Both labels of each row:
[-14.5   8.6  -3.8  13.0  -8.2  -9.0  -9.6  18.0  -9.4 -13.3  -1.4   6.6
  -8.7  64.0  -5.8  19.1   1.6  23.1  -9.9 -28.4   7.7  -9.1  14.1   9.5
   0.4  -9.7  31.5  10.7   9.1  18.6]	H F
[ -4.4  10.8  -6.1  19.7  -5.6  -6.9  -5.8  19.7   0.2  -9.5  -1.2   6.6
  -4.1  59.8  -7.3   6.6   5.3   7.2 -10.6 -24.0   7.3  -6.6  19.3   0.9
   1.2   1.7  43.6  32.6   7.5  13.2]	H Z
[-10.3  13.6 -12.7  16.4  -2.7  -4.9  -4.4  28.3  -5.1 -17.8  -9.1   7.0
 -14.0  70.2  -0.1  20.6   2.4  32.8 -11.2 -34.9  11.5  -2.1  23.8  -1.1
   1.9   0.7  50.4   4.9  14.2  11.0]	B Z
[ -6.9   0.3  -8.3   5.6  -1.8   1.8  -6.0  13.6  -3.4 -11.3  -3.0   4.4
 -11.6  35.4  -0.4  23.9  -1.0  19.7  -4.9 -16.2  12.0  -6.8  13.4  -2.8
   3.0  -1.4  29.3 -12.6   9.1   9.7]	K Z
[ -8.2   0.0  -8.5  11.3  -1.6  -3.0  -4.9  25.3  -1.1 -12.7  -6.3   6.2
  -7.3  50.6  -3.1  17.7   6.2   8.8 -12.1 -16.1  17.8  -7.3  23.7   0.2
  -1.0  -1.1  44.5  13.7   8.2  13.7]	B Z
[-11.9  17.6 -10.1  18.3  -1.2  -8.2  -1.3  22.1  -7.7 -13.2 -15.3   4.5
 -11.0  57.0  -6.9  15.2  -1.2  20.0 -14.8 -30.7   0.3  -6.0  24.0  -2.9
   2.1   4.3  39.7  15.3  12.0  14.2]	K Z
[ -9.3   3.7  -2.2  15.7 -10.5  -5.9  -8.8  14.9   5.4  -2.4   2.6   7.8
  -3.2  62.9  -5.4  11.7   6.7   9.3  -7.6 -22.4  15.2  -8.7  15.5   6.9
   0.5  -5.6  38.0  21.7   6.7  12.2]	B F
[ -7.5  12.7  -7.8  23.0  -4.5  -2.9  -4.4  15.6  -5.2 -13.6  -8.0   5.3
 -18.5  54.3  -6.7  23.8  -0.6  12.2 -12.2 -24.0   5.4  -7.4  26.8   0.2
  -1.8   1.8  39.7  27.7  14.2  12.5]	K Z
[-10.8   4.9  -6.9   9.3   4.0  -4.9  -1.6  19.9  -1.6 -12.9  -8.4   2.5
  -5.1  45.6  -3.0   4.1   7.0  18.4 -10.6 -21.8  12.4  -8.3  26.0  -5.4
   4.4   4.1  43.6   0.9   7.0  14.5]	B Z
[ -6.4   1.3  -4.5   7.5 -12.1  -0.5  -5.0   9.9   6.3   0.8   2.5   4.2
  -0.7  44.6  -2.1   8.1   9.6   7.5  -2.9 -17.2  10.7  -4.7   6.3   5.8
   2.6  -2.9  27.1   5.5   1.6   3.2]	B F
[ -5.8   0.8  -0.8   9.1  -8.0  -3.1  -4.2   7.2   0.3  -2.1   3.6   3.0
  -6.1  40.8  -4.2  14.8   5.0   9.1  -5.9 -15.7  11.8  -5.1  12.4   4.3
   0.1  -7.0  24.9   5.1   5.9   9.7]	B F
[ -5.1   3.1  -3.7   6.9   0.9   3.7   3.9  15.4   4.0   0.4  -7.7  -0.9
  -6.4  28.8   1.2   7.3   3.0  23.2 -11.6 -10.0  15.6  -7.7  15.7  -5.7
   6.1   4.6  31.7 -30.6   2.2   7.6]	H Z
[ -9.8   2.7  -1.6   7.3  -5.2  -2.2  -0.5  13.8  -4.5  -5.0  -3.6   3.2
  -9.6  41.0  -5.8  18.6   0.8  18.3 -10.9 -17.0   9.0  -5.6  11.8   5.3
   2.4  -4.0  22.7 -11.3   4.9   8.7]	K F
[-14.8   2.7  -3.0  11.9 -12.5  -2.6  -6.1  18.0  -2.7  -6.8   4.8   4.9
  -5.9  67.5  -5.5  19.5   4.9  24.3 -10.2 -29.6  12.0  -8.1  13.6  10.3
   5.5  -6.1  34.6  -3.6   4.5  12.2]	B F
